Below is a small trained network, with its code and all its weights. Each question gives an input and a target symbol and asks what happens when units are switched off, that is, made to give their printed mean instead of their output.

import numpy as np


def w(rows, s, z=0):
    codes = np.array(rows[::2]) - 128.0
    scale = np.full(codes.shape[1], s)
    scale[-1] = z or s
    return codes * scale


def f(y):
    return y / 2 * (1 + np.tanh(0.7978845608 * (y + 0.044715 * y**3)))


def softmax(a):
    e = np.exp(a - a.max(-1, keepdims=True))
    return e / e.sum(-1, keepdims=True)


def log_softmax(a):
    a = a - a.max(-1, keepdims=True)
    return a - np.log(np.exp(a).sum(-1, keepdims=True))


def net(x, mask):
    ids = ['ΔΞΠΣΦαγεζηλμτψ'.index(c) for c in x.split()]
    T = len(ids)
    res = E[ids] + P[:T]
    u = 0
    for l in range(3):
        r = res
        for j in range(3):
            rows = slice(4 * j, 4 * j + 4)
            q, k, v = (r @ M[l][rows].T for M in (Q, K, V))
            z = softmax(np.where(np.tri(T) > 0, q @ k.T / 4**0.5, -1e9)) @ v
            o = O[l][rows]
            res = res + np.where(mask[u + j], z, o[:, -1]) @ o[:, :-1]
        u += 3
        y = f(res @ A[l][:, :-1].T + A[l][:, -1])
        res = res + np.where(mask[u : u + 8], y, B[l][:, -1]) @ B[l][:, :-1]
        u += 8
    return log_softmax(res[-1] @ U[:, :-1].T + U[:, -1])


Q, K, V, O, A, B = {}, {}, {}, {}, {}, {}
E = w([
[10,120,104],'Δ',
[11,255,80],'Ξ',
[120,218,153],'Π',
[115,129,80],'Σ',
[125,194,152],'Φ',
[133,208,159],'α',
[126,152,76],'γ',
[60,111,94],'ε',
[133,177,151],'ζ',
[125,62,123],'η',
[89,144,96],'λ',
[126,180,150],'μ',
[158,166,151],'τ',
[128,193,154],'ψ',
],0.013)
P = w([
[130,121,129],'0',
[131,117,139],'1',
[7,110,207],'2',
[137,128,109],'3',
[129,117,135],'4',
[13,123,201],'5',
[137,130,103],'6',
[129,115,133],'7',
[15,134,194],'8',
[135,133,90],'9',
[129,115,133],'10',
[17,143,188],'11',
[136,138,75],'12',
[130,115,133],'13',
],0.011)
Q[0] = w([
[84,154,107],'L0H0',
[130,134,121],'L0H0',
[69,118,146],'L0H0',
[154,88,166],'L0H0',
[101,184,73],'L0H1',
[61,172,4],'L0H1',
[166,93,200],'L0H1',
[159,41,191],'L0H1',
[73,82,116],'L0H2',
[46,115,88],'L0H2',
[45,59,109],'L0H2',
[107,149,108],'L0H2',
],0.017)
K[0] = w([
[148,162,98],'L0H0',
[132,123,123],'L0H0',
[120,189,130],'L0H0',
[99,117,167],'L0H0',
[152,139,185],'L0H1',
[236,135,254],'L0H1',
[72,122,56],'L0H1',
[106,106,45],'L0H1',
[116,120,53],'L0H2',
[108,168,48],'L0H2',
[109,111,10],'L0H2',
[123,161,125],'L0H2',
],0.02)
V[0] = w([
[87,129,2],'L0H0',
[95,131,61],'L0H0',
[149,116,134],'L0H0',
[90,143,79],'L0H0',
[83,152,74],'L0H1',
[87,146,87],'L0H1',
[72,124,79],'L0H1',
[89,139,83],'L0H1',
[198,185,84],'L0H2',
[164,153,106],'L0H2',
[138,161,120],'L0H2',
[158,141,107],'L0H2',
],0.0032)
O[0] = w([
[148,153,3,190],'L0H0',
[149,143,65,197],'L0H0',
[102,113,136,45],'L0H0',
[163,157,77,247],'L0H0',
[109,91,187,220],'L0H1',
[113,89,183,214],'L0H1',
[111,105,201,186],'L0H1',
[110,95,192,186],'L0H1',
[96,122,49,1],'L0H2',
[111,127,86,54],'L0H2',
[123,108,114,162],'L0H2',
[112,132,92,51],'L0H2',
],0.004,0.00061)
A[0] = w([
[212,117,231,105],'L0N0',
[248,85,107,1],'L0N1',
[137,109,145,130],'L0N2',
[171,64,212,19],'L0N3',
[140,107,157,124],'L0N4',
[136,10,81,22],'L0N5',
[172,154,119,91],'L0N6',
[178,166,118,73],'L0N7',
],0.012,0.0053)
B[0] = w([
[100,156,63,167],'L0N0',
[134,204,123,1],'L0N1',
[143,147,126,95],'L0N2',
[70,100,215,36],'L0N3',
[139,153,124,91],'L0N4',
[98,63,249,228],'L0N5',
[147,127,190,5],'L0N6',
[146,115,210,18],'L0N7',
],0.019,0.00062)
Q[1] = w([
[98,145,97],'L1H0',
[139,126,93],'L1H0',
[120,130,148],'L1H0',
[121,130,147],'L1H0',
[90,136,124],'L1H1',
[1,153,113],'L1H1',
[130,123,127],'L1H1',
[146,134,133],'L1H1',
[101,103,133],'L1H2',
[63,136,123],'L1H2',
[182,126,131],'L1H2',
[146,127,129],'L1H2',
],0.047)
K[1] = w([
[141,117,91],'L1H0',
[128,96,106],'L1H0',
[129,145,138],'L1H0',
[127,147,141],'L1H0',
[108,116,89],'L1H1',
[61,92,3],'L1H1',
[129,133,137],'L1H1',
[134,124,129],'L1H1',
[109,80,123],'L1H2',
[91,106,66],'L1H2',
[159,153,176],'L1H2',
[135,132,139],'L1H2',
],0.047)
V[1] = w([
[149,160,129],'L1H0',
[55,108,80],'L1H0',
[132,142,124],'L1H0',
[170,162,152],'L1H0',
[33,100,55],'L1H1',
[156,135,159],'L1H1',
[130,126,107],'L1H1',
[40,100,3],'L1H1',
[104,108,118],'L1H2',
[187,136,215],'L1H2',
[187,172,163],'L1H2',
[79,135,39],'L1H2',
],0.0037)
O[1] = w([
[154,145,154,126],'L1H0',
[78,72,146,174],'L1H0',
[132,130,141,131],'L1H0',
[174,163,142,109],'L1H0',
[40,104,69,233],'L1H1',
[152,140,149,92],'L1H1',
[120,114,124,136],'L1H1',
[1,53,30,253],'L1H1',
[134,144,107,145],'L1H2',
[67,57,107,59],'L1H2',
[108,86,171,81],'L1H2',
[192,199,163,192],'L1H2',
],0.005,0.004)
A[1] = w([
[184,154,118,151],'L1N0',
[253,117,79,2],'L1N1',
[167,109,93,246],'L1N2',
[223,69,103,6],'L1N3',
[154,197,217,97],'L1N4',
[110,73,168,35],'L1N5',
[104,156,185,83],'L1N6',
[181,54,130,88],'L1N7',
],0.017,0.0045)
B[1] = w([
[222,197,158,145],'L1N0',
[201,53,112,125],'L1N1',
[251,44,180,203],'L1N2',
[21,194,41,114],'L1N3',
[40,181,121,197],'L1N4',
[74,189,163,252],'L1N5',
[155,75,93,185],'L1N6',
[121,53,172,178],'L1N7',
],0.022,0.0027)
Q[2] = w([
[113,58,52],'L2H0',
[137,133,85],'L2H0',
[158,143,5],'L2H0',
[160,197,109],'L2H0',
[112,116,176],'L2H1',
[105,109,226],'L2H1',
[70,113,215],'L2H1',
[99,123,160],'L2H1',
[126,71,131],'L2H2',
[136,174,117],'L2H2',
[132,120,123],'L2H2',
[129,193,123],'L2H2',
],0.03)
K[2] = w([
[101,58,30],'L2H0',
[131,122,90],'L2H0',
[138,119,2],'L2H0',
[159,183,128],'L2H0',
[120,131,177],'L2H1',
[116,128,229],'L2H1',
[120,173,224],'L2H1',
[126,155,164],'L2H1',
[123,90,79],'L2H2',
[128,167,178],'L2H2',
[124,122,124],'L2H2',
[135,178,191],'L2H2',
],0.03)
V[2] = w([
[124,114,103],'L2H0',
[125,104,56],'L2H0',
[135,123,1],'L2H0',
[130,126,82],'L2H0',
[140,119,139],'L2H1',
[88,175,130],'L2H1',
[118,149,147],'L2H1',
[132,99,95],'L2H1',
[122,152,168],'L2H2',
[138,114,105],'L2H2',
[141,124,142],'L2H2',
[134,128,135],'L2H2',
],0.0062)
O[2] = w([
[128,133,141,136],'L2H0',
[111,150,191,112],'L2H0',
[73,172,255,46],'L2H0',
[111,141,168,101],'L2H0',
[143,118,114,99],'L2H1',
[103,163,187,250],'L2H1',
[132,138,152,169],'L2H1',
[112,117,104,105],'L2H1',
[159,101,99,190],'L2H2',
[116,136,144,82],'L2H2',
[130,114,126,123],'L2H2',
[132,119,126,127],'L2H2',
],0.0094,0.0022)
A[2] = w([
[194,233,115,57],'L2N0',
[129,194,179,80],'L2N1',
[194,60,145,78],'L2N2',
[29,63,94,153],'L2N3',
[136,236,68,107],'L2N4',
[249,91,163,99],'L2N5',
[97,38,177,3],'L2N6',
[50,154,47,120],'L2N7',
],0.017,0.014)
B[2] = w([
[65,182,26,158],'L2N0',
[101,73,81,157],'L2N1',
[30,102,160,168],'L2N2',
[172,189,223,251],'L2N3',
[193,153,222,168],'L2N4',
[207,143,102,176],'L2N5',
[124,35,4,150],'L2N6',
[66,58,17,208],'L2N7',
],0.029,0.023)
U = w([
[32,163,182,120],'Δ',
[53,55,81,186],'Ξ',
[55,104,31,79],'Π',
[148,47,64,220],'Σ',
[177,143,110,101],'Φ',
[96,201,114,7],'α',
[207,73,107,205],'γ',
[177,138,185,185],'ε',
[156,102,59,102],'ζ',
[136,1,195,19],'η',
[172,88,113,245],'λ',
[160,108,69,122],'μ',
[139,97,35,30],'τ',
[180,142,107,97],'ψ',
],0.0071,0.011)

Each question gives the input, a string of symbols that net reads in full, and the target symbol t.
The units are the heads (4 rows each of Q, K, V and O) and the neurons (one row each of A and B). Each row of codes is followed by its name. A weight is (code - 128) times the scale printed after its matrix; where a second scale follows, it is the last column's (O, A, B and U).
mask holds one flag per unit, layer by layer, with each layer's heads first. A switched-off unit (its flag False) gives its mean, the last column of its rows in O or B, instead of its output. The means were averaged over made-up inputs and are rounded, as every weight is.
A unit's drop is (log p(t) with every unit on - log p(t) with that unit switched off) / (log p(t) with every unit on - log p(t) with every unit switched off).
The circuit of an input: a set's keep is (log p(t) with only the set's units on - log p(t) with every unit switched off) / (log p(t) with every unit on - log p(t) with every unit switched off). Starting from the 12 units with the biggest drops (on a tie, the unit counted first), units are removed one at a time, each time the one whose removal leaves the highest keep (on an exact tie, the one counted first), for as long as the keep stays at least 0.8.
units of the circuit, in order: the units of the circuit, biggest drop first
top k neurons: the k neurons with the biggest drops, biggest first
k most important neurons of layer l: the k neurons of layer l with the biggest drops, biggest first
which heads matter: for each layer, one digit per head in row order, 1 if its drop is at least 0.15 and else 0, layers parted by /
input γ ζ Φ Δ ε γ ψ η λ, target Δ: units of the circuit, in order -> (L2N6)
input α η ψ ψ η γ η α η γ η, target γ: which heads matter -> 001 / 000 / 110
input η η α α α Ξ Π α Π, target Ξ: top 2 neurons -> (L2N7 L1N2)
input η μ Π λ Σ ψ ζ η α Π Σ γ Δ α, target Δ: 3 most important neurons of layer 1 -> (L1N0 L1N5 L1N2)
input η μ Π Ξ Φ, target Ξ: 2 most important neurons of layer 1 -> (L1N5 L1N2)
input ε ε ψ Δ ε η η α η Σ Ξ η η τ, target Ξ: top 4 neurons -> (L2N3 L0N0 L0N5 L2N4)
input τ Δ Σ μ α ε η Π α, target Ξ: units of the circuit, in order -> (L2N7 L1N2)
input τ η η ε Π ε Δ γ Σ, target Δ: top 3 neurons -> (L2N3 L2N6 L1N5)
input Π η ψ Σ Σ α τ Π, target Σ: units of the circuit, in order -> (L2N3 L2N2)
input Φ η λ γ α Π Π ψ, target γ: top 4 neurons -> (L2N7 L2N3 L0N0 L2N5)
input Π η Π λ ψ η Φ, target Φ: which heads matter -> 000 / 010 / 000
input α Π Ξ η α Ξ ψ Π Π ε μ, target ε: 3 most important neurons of layer 1 -> (L1N0 L1N5 L1N2)
input Δ μ η α η γ, target Δ: 3 most important neurons of layer 1 -> (L1N5 L1N0 L1N4)
input α η α α α, target α: top 2 neurons -> (L2N4 L2N0)
input η ε μ γ α Π Π ψ Π γ η Π ε Π, target ε: 2 most important neurons of layer 1 -> (L1N2 L1N5)
input μ η η α, target α: top neuron -> (L1N0)
input Π η Σ η ψ ε, target Δ: top 2 neurons -> (L2N3 L2N6)
input Π Π Ξ Π ε Σ, target Δ: which heads matter -> 000 / 000 / 100
input Π η μ, target Δ: top 3 neurons -> (L1N6 L1N5 L1N2)
input ζ Π ψ Π η, target η: 4 most important neurons of layer 1 -> (L1N7 L1N4 L1N3 L1N5)
input Φ η η λ η η η η γ Π η η, target Σ: top 3 neurons -> (L2N7 L0N5 L1N2)
input ψ Π Ξ ψ η α α ψ γ η Ξ α α ζ, target Ξ: 2 most important neurons of layer 1 -> (L1N5 L1N2)
input Δ η Π α Ξ Δ Ξ η ζ Σ Ξ α Δ ψ, target Δ: units of the circuit, in order -> (L2N5)
input η η η λ τ η η Φ Π γ, target γ: units of the circuit, in order -> (L2N5 L1N2)
input Φ τ η α ε η α ζ Π η ψ α Δ Π, target Δ: top 2 neurons -> (L2N7 L0N0)
input γ ψ γ Π α ε, target Δ: units of the circuit, in order -> (L2N3 L2N5)
input α ψ Ξ ψ η Π Π, target Π: top 4 neurons -> (L2N0 L2N3 L1N4 L0N7)
input η η γ α η γ Ξ η, target Ξ: units of the circuit, in order -> (L2N5)
input η α Ξ η Π Ξ η γ Δ α η, target Δ: 3 most important neurons of layer 0 -> (L0N3 L0N5 L0N0)
input Ξ α τ α α Π α Π, target Ξ: top 4 neurons -> (L2N3 L2N4 L0N0 L2N1)
